Below are the code and all the weights of a small trained network. Each question names an input and a class and asks about switching units off, where a switched-off unit gives its printed mean instead of its output.

import numpy as np


def w(rows, s, z=0):
    codes = np.array(rows[::2]) - 128.0
    scale = np.full(codes.shape[1], s)
    scale[-1] = z or s
    return codes * scale


def norm(h):
    return h / np.sqrt((h * h).mean(-1, keepdims=True) + 1e-5)


def f(y):
    return y / 2 * (1 + np.tanh(0.7978845608 * (y + 0.044715 * y**3)))


def log_softmax(a):
    a = a - a.max(-1, keepdims=True)
    return a - np.log(np.exp(a).sum(-1, keepdims=True))


def net(x, mask):
    res = np.array(x, float).reshape(1, 6) / 4 @ E
    u = 0
    for l in range(2):
        y = f(norm(res) @ A[l][:, :-1].T + A[l][:, -1])
        res = res + np.where(mask[u : u + 5], y, B[l][:, -1]) @ B[l][:, :-1]
        u += 5
    return log_softmax(norm(res)[-1] @ U[:, :-1].T + U[:, -1])


A, B = {}, {}
E = w([
[1,130,96,177,52,198,148],'x0',
[39,215,63,132,157,92,87],'x1',
[123,174,73,145,193,78,81],'x2',
[12,116,225,61,60,184,36],'x3',
[145,104,194,39,109,89,20],'x4',
[129,246,130,26,83,57,235],'x5',
],0.0066)
A[0] = w([
[160,152,100,102,78,84,245,3],'L0N0',
[143,168,147,76,143,67,93,22],'L0N1',
[94,123,160,126,99,156,83,7],'L0N2',
[169,117,99,168,190,110,117,61],'L0N3',
[172,141,106,147,155,152,104,46],'L0N4',
],0.012,0.0053)
B[0] = w([
[123,254,171,92,134,195,215,255],'L0N0',
[170,142,129,69,66,3,74,197],'L0N1',
[63,118,142,51,166,183,166,167],'L0N2',
[170,64,42,99,199,140,115,208],'L0N3',
[139,94,146,72,207,122,172,138],'L0N4',
],0.0099,0.0047)
A[1] = w([
[151,156,161,92,120,5,102,43],'L1N0',
[86,146,163,102,74,131,127,99],'L1N1',
[156,156,126,70,96,22,96,30],'L1N2',
[64,100,165,87,107,154,94,2],'L1N3',
[219,68,191,152,87,187,109,17],'L1N4',
],0.011,0.0063)
B[1] = w([
[86,159,119,65,86,53,63,252],'L1N0',
[173,84,93,152,227,164,54,234],'L1N1',
[132,121,128,68,96,91,50,254],'L1N2',
[97,93,153,71,187,253,124,196],'L1N3',
[116,98,194,150,84,32,183,170],'L1N4',
],0.011,0.0038)
U = w([
[53,69,189,92,116,253,44,63],'0',
[154,163,143,44,91,46,32,224],'1',
[151,24,249,180,56,75,171,62],'2',
[236,57,40,196,226,108,114,108],'3',
[48,167,42,243,89,149,103,2],'4',
[166,240,146,123,106,164,240,227],'5',
],0.015,0.0042)

Each question gives the input, the list of numbers given to net, and the class t.
The units are the neurons (one row each of A and B). Each row of codes is followed by its name. A weight is (code - 128) times the scale printed after its matrix; where a second scale follows, it is the last column's (A, B and U).
mask holds one flag per neuron, layer by layer. A switched-off neuron (its flag False) gives its mean, the last column of its row in B, instead of its output. The means were averaged over made-up inputs and are rounded, as every weight is.
A unit's drop is (log p(t) with every unit on - log p(t) with that unit switched off) / (log p(t) with every unit on - log p(t) with every unit switched off).
The circuit of an input: a set's keep is (log p(t) with only the set's units on - log p(t) with every unit switched off) / (log p(t) with every unit on - log p(t) with every unit switched off). Starting from all 10 units, units are removed one at a time, each time the one whose removal leaves the highest keep (on an exact tie, the one counted first), for as long as the keep stays at least 0.8.
circuit, biggest first: the units of the circuit, biggest drop first
most important unit: the unit with the biggest drop
top k neurons: the k neurons with the biggest drops, biggest first
k most important neurons of layer l: the k neurons of layer l with the biggest drops, biggest first
drop of u: that unit's drop, to one decimal
input [-6,-8,-6,-1,-6,-4], class 2: most important unit	L1N4
input [1,-1,-6,1,-7,-3], class 2: circuit, biggest first	(L0N0, L1N4)
input [-5,-8,8,0,-7,3], class 5: top 2 neurons	(L0N0, L1N1)
input [2,6,8,8,-4,2], class 0: 4 most important neurons of layer 0	(L0N0, L0N3, L0N2, L0N1)
input [4,-5,-8,-2,-5,-2], class 2: top 2 neurons	(L1N4, L0N0)
input [2,-3,-4,-8,8,0], class 2: top 3 neurons	(L1N4, L0N1, L0N2)
input [-1,3,6,2,-6,2], class 4: 2 most important neurons of layer 1	(L1N3, L1N4)
input [3,-4,8,-4,-3,2], class 5: top 2 neurons	(L0N0, L1N1)
input [5,1,2,1,-2,3], class 4: 2 most important neurons of layer 1	(L1N1, L1N3)
input [-2,8,3,4,-5,0], class 4: top 2 neurons	(L0N1, L0N0)
input [-2,-7,-1,1,8,-3], class 2: drop of L1N4	0.4
input [7,5,5,0,5,0], class 0: drop of L0N2	0.1
input [-1,-3,-3,1,7,-6], class 2: drop of L1N4	1.3
input [-5,-6,-7,-1,1,-6], class 2: most important neuron of layer 1	(L1N4)
